Small tables with named rows and columns. After each table, cells are looked up by row and column.

Table Dof
       Mis  Bil  Muv  Maluzul  Dep  Did
Zil    3.1  6.9  7.7      3.1  2.5  3.5
Tal    5.0  2.4  8.0      5.2  8.1  8.1
Goneg  6.5  1.7  6.5      3.8  6.6  4.7

Maluzul of Tal is 5.2
Dep of Zil is 2.5
Maluzul of Goneg is 3.8
Bil of Zil is 6.9
Muv of Goneg is 6.5
Mis of Zil is 3.1
Bil of Tal is 2.4
Maluzul of Zil is 3.1
Did of Goneg is 4.7
Which row has the largest Mis? Goneg

Table Zomada
	Vuz	Dar	Gof	Gumeda	Zat	Tof	Zakuzoz
Nodob	48927	12783	36437	43583	32586	32079	26607
Norunem	64586	-51750	24523	-9436	1245	33888	8524
Zasedu	24453	50820	35511	48341	34433	46441	30596
Dasapo	34131	60818	38557	44747	58744	30270	44813
Midup	15762	90106	41686	38632	51192	43871	59790
Fet	59733	3013	24482	67963	71657	11924	-7836

Midup, Gof => 41686
Zasedu, Gumeda => 48341
Norunem, Gumeda => -9436
Zasedu, Vuz => 24453
Fet, Zakuzoz => -7836
Zasedu, Gof => 35511
Dasapo, Gumeda => 44747
Fet, Gof => 24482
Norunem, Zakuzoz => 8524
Fet, Vuz => 59733
Norunem, Tof => 33888
Norunem, Dar => -51750
Midup, Zakuzoz => 59790
Dasapo, Zakuzoz => 44813
Zasedu, Zakuzoz => 30596
Dasapo, Tof => 30270
Zasedu, Tof => 46441
Norunem, Zat => 1245
Which row has the largest Zakuzoz? Midup

Luk:
cols = Leduri, Bopon
Nogo: [109, 132]
Supirus: [169, 174]
Ribozu: [150, 202]
Selaput: [90, 58]
Nuvi: [97, 31]
Vuf: [131, 84]
Zek: [190, 129]
Tuf: [169, 198]
Moser: [52, 145]
Bupa: [8, 82]
Vaman: [97, 86]
Rabub: [29, 138]
Feri: [194, 90]

What is the Leduri of Nuvi in Luk?
97
What is the Bopon of Zek in Luk?
129
What is the Leduri of Nogo in Luk?
109
What is the Bopon of Feri in Luk?
90
What is the Bopon of Moser in Luk?
145
What is the Bopon of Vaman in Luk?
86
What is the Leduri of Zek in Luk?
190
What is the Leduri of Rabub in Luk?
29
What is the Bopon of Bupa in Luk?
82
What is the Leduri of Ribozu in Luk?
150
What is the Leduri of Feri in Luk?
194
What is the Leduri of Vaman in Luk?
97
What is the Bopon of Selaput in Luk?
58
What is the Leduri of Moser in Luk?
52
What is the Leduri of Tuf in Luk?
169
What is the Leduri of Bupa in Luk?
8
What is the Bopon of Tuf in Luk?
198
What is the Bopon of Nuvi in Luk?
31
What is the Bopon of Nogo in Luk?
132
What is the Bopon of Supirus in Luk?
174
Which row has the largest Leduri? Feri

Vidugob
|  | Femuf | Pubo | Fifigas | Nuvevun | Pap | Tepav | Zep | Nebuza |
|---|---|---|---|---|---|---|---|---|
| Gol | 26142 | 37585 | 45954 | 71474 | 30939 | 39443 | 19476 | 78576 |
| Mamo | 22538 | 39855 | 34878 | 92575 | 20813 | 50674 | 28996 | 79415 |
| Daf | 37219 | 42571 | 53814 | 66791 | 5875 | 48770 | 27272 | 96859 |
| Somikul | 27116 | 50851 | 47432 | 60546 | 11482 | 52192 | 12292 | 80363 |
| Vunik | 22742 | 42300 | 41238 | 64254 | 17893 | 41173 | 23113 | 79958 |
| Lize | 32070 | 52615 | 46700 | 66321 | 15082 | 51147 | 28588 | 79060 |
| Pek | 22540 | 67846 | 43771 | 63077 | 23287 | 42098 | 10959 | 79752 |
| Lamesu | 37001 | 36335 | 37411 | 68424 | 12648 | 61886 | 33881 | 78278 |
| Fireg | 93269 | 49210 | 51830 | 68195 | 18125 | 56790 | 22169 | 93277 |
| Safele | 31091 | 48698 | 46505 | 68805 | 10563 | 47398 | 14067 | 89784 |
| Kasur | 36096 | 58273 | 46388 | 68195 | 13973 | 44590 | 19392 | 91481 |
| Pani | 23925 | 42065 | 73322 | 78979 | 5850 | 46220 | 15573 | 77440 |

Nebuza of Gol: 78576
Femuf of Lamesu: 37001
Nebuza of Vunik: 79958
Tepav of Fireg: 56790
Pap of Fireg: 18125
Fifigas of Lize: 46700
Tepav of Safele: 47398
Pap of Daf: 5875
Nebuza of Lamesu: 78278
Nuvevun of Pek: 63077
Fifigas of Kasur: 46388
Tepav of Mamo: 50674
Pap of Lamesu: 12648

